Below is a small trained network, with its code and all its weights. Each question gives an input and a class and asks what happens when units are switched off, that is, made to give their printed mean instead of their output.

import numpy as np


def w(rows, s, z=0):
    codes = np.array(rows[::2]) - 128.0
    scale = np.full(codes.shape[1], s)
    scale[-1] = z or s
    return codes * scale


def norm(h):
    return h / np.sqrt((h * h).mean(-1, keepdims=True) + 1e-5)


def f(y):
    return np.maximum(y, 0)


def log_softmax(a):
    a = a - a.max(-1, keepdims=True)
    return a - np.log(np.exp(a).sum(-1, keepdims=True))


def net(x, mask):
    res = np.array(x, float).reshape(1, 7) / 4 @ E
    u = 0
    for l in range(4):
        y = f(norm(res) @ A[l][:, :-1].T + A[l][:, -1])
        res = res + np.where(mask[u : u + 7], y, B[l][:, -1]) @ B[l][:, :-1]
        u += 7
    return log_softmax(norm(res)[-1] @ U[:, :-1].T + U[:, -1])


A, B = {}, {}
E = w([
[62,30,109,72],'x0',
[129,128,132,130],'x1',
[24,191,5,245],'x2',
[125,127,125,127],'x3',
[127,131,126,129],'x4',
[129,126,131,128],'x5',
[66,215,183,83],'x6',
],0.0018)
A[0] = w([
[225,174,37,165,59],'L0N0',
[183,88,235,99,203],'L0N1',
[27,225,221,85,6],'L0N2',
[91,5,101,116,110],'L0N3',
[76,138,57,181,165],'L0N4',
[127,232,201,120,47],'L0N5',
[89,84,86,141,38],'L0N6',
],0.0022)
B[0] = w([
[169,95,196,202,155],'L0N0',
[187,166,89,38,251],'L0N1',
[208,48,46,138,156],'L0N2',
[166,94,204,176,178],'L0N3',
[141,101,202,220,213],'L0N4',
[188,252,203,101,159],'L0N5',
[77,96,135,212,133],'L0N6',
],0.0024,0.0021)
A[1] = w([
[165,111,180,98,210],'L1N0',
[91,130,123,92,85],'L1N1',
[155,79,175,62,77],'L1N2',
[177,173,133,157,6],'L1N3',
[121,160,152,126,53],'L1N4',
[131,125,137,130,92],'L1N5',
[21,124,3,141,160],'L1N6',
],0.0052,0.0015)
B[1] = w([
[144,158,53,87,245],'L1N0',
[53,142,184,141,145],'L1N1',
[33,149,29,185,233],'L1N2',
[71,43,111,139,168],'L1N3',
[128,154,102,159,144],'L1N4',
[134,125,119,105,128],'L1N5',
[210,79,255,59,250],'L1N6',
],0.0034,0.0028)
A[2] = w([
[208,121,84,152,155],'L2N0',
[46,195,150,160,42],'L2N1',
[254,212,213,166,98],'L2N2',
[178,132,81,13,70],'L2N3',
[45,210,188,71,166],'L2N4',
[213,76,185,23,98],'L2N5',
[3,163,99,52,5],'L2N6',
],0.0033)
B[2] = w([
[117,161,173,62,220],'L2N0',
[20,123,118,218,142],'L2N1',
[96,141,42,121,233],'L2N2',
[107,122,135,227,203],'L2N3',
[121,140,254,87,252],'L2N4',
[74,140,105,202,216],'L2N5',
[61,114,88,13,151],'L2N6',
],0.0044,0.0022)
A[3] = w([
[217,167,73,227,67],'L3N0',
[134,26,97,141,90],'L3N1',
[152,180,3,127,81],'L3N2',
[125,90,87,31,98],'L3N3',
[168,173,177,168,128],'L3N4',
[252,185,135,53,119],'L3N5',
[133,247,186,111,3],'L3N6',
],0.004,0.0025)
B[3] = w([
[201,125,226,111,246],'L3N0',
[75,137,72,195,221],'L3N1',
[153,45,170,122,227],'L3N2',
[111,164,83,90,212],'L3N3',
[145,152,69,126,226],'L3N4',
[202,101,110,2,252],'L3N5',
[111,169,12,247,235],'L3N6',
],0.0051,0.0016)
U = w([
[225,79,132,62,255],'0',
[173,219,62,81,30],'1',
[224,131,194,209,3],'2',
[76,208,126,206,235],'3',
[96,61,18,111,76],'4',
[41,144,126,34,78],'5',
[88,37,144,209,206],'6',
[84,112,249,122,139],'7',
],0.015,0.00077)

Each question gives the input, the list of numbers given to net, and the class t.
The units are the neurons (one row each of A and B). Each row of codes is followed by its name. A weight is (code - 128) times the scale printed after its matrix; where a second scale follows, it is the last column's (A, B and U).
mask holds one flag per neuron, layer by layer. A switched-off neuron (its flag False) gives its mean, the last column of its row in B, instead of its output. The means were averaged over made-up inputs and are rounded, as every weight is.
A unit's drop is (log p(t) with every unit on - log p(t) with that unit switched off) / (log p(t) with every unit on - log p(t) with every unit switched off).
The circuit of an input: a set's keep is (log p(t) with only the set's units on - log p(t) with every unit switched off) / (log p(t) with every unit on - log p(t) with every unit switched off). Starting from the 12 units with the biggest drops (on a tie, the unit counted first), units are removed one at a time, each time the one whose removal leaves the highest keep (on an exact tie, the one counted first), for as long as the keep stays at least 0.8.
units of the circuit, in order: the units of the circuit, biggest drop first
unit that matters most: the unit with the biggest drop
top k neurons: the k neurons with the biggest drops, biggest first
k most important neurons of layer l: the k neurons of layer l with the biggest drops, biggest first
drop when u is switched off: that unit's drop, to one decimal
input [5,8,-2,-3,5,-4,-1], class 4: unit that matters most	L2N4
input [2,-7,3,8,1,8,0], class 6: 3 most important neurons of layer 2	(L2N4; L2N0; L2N5)
input [1,-8,-5,5,0,-4,-7], class 4: units of the circuit, in order	(L3N1; L1N2)
input [1,4,8,-4,6,-2,3], class 7: units of the circuit, in order	(L1N6; L2N4)
input [0,0,8,0,-6,6,-4], class 2: units of the circuit, in order	(L1N6; L3N0)
input [0,-4,8,8,-6,-8,-1], class 2: units of the circuit, in order	(L1N6; L2N4; L1N2; L3N0)
input [0,-6,-3,3,7,2,7], class 1: units of the circuit, in order	(L3N6; L1N0)
input [4,4,8,-4,8,-4,8], class 7: units of the circuit, in order	(L1N6; L2N4)
input [1,7,2,3,-7,-2,-8], class 6: units of the circuit, in order	(L3N5; L1N0)
input [-6,-2,-4,-3,-1,-1,8], class 1: 2 most important neurons of layer 3	(L3N6; L3N5)
input [2,-4,-8,3,6,3,3], class 5: top 3 neurons	(L1N2; L1N0; L2N5)
input [-3,6,1,3,-3,-3,0], class 2: 2 most important neurons of layer 3	(L3N5; L3N0)
input [1,5,4,-1,3,5,0], class 6: 3 most important neurons of layer 2	(L2N4; L2N0; L2N2)
input [4,-8,3,6,7,-5,6], class 7: unit that matters most	L1N6
input [-7,2,-3,-7,-3,-8,0], class 0: 2 most important neurons of layer 3	(L3N2; L3N5)
input [5,-3,1,-6,-2,-7,-5], class 6: 2 most important neurons of layer 1	(L1N0; L1N2)
input [-7,-1,2,0,1,-5,0], class 2: 2 most important neurons of layer 3	(L3N0; L3N2)
input [-6,-1,-2,-1,-3,4,-4], class 0: drop when L0N4 is switched off	0.0
input [5,-8,8,4,-3,7,-7], class 6: drop when L1N6 is switched off	0.2
input [2,0,1,6,7,-8,3], class 7: unit that matters most	L2N5
input [6,3,6,4,3,-7,-6], class 6: drop when L1N6 is switched off	0.2
input [-2,0,-2,2,-1,4,4], class 1: top 3 neurons	(L3N5; L3N6; L1N6)
input [3,3,2,4,-1,-3,0], class 6: 2 most important neurons of layer 0	(L0N4; L0N3)
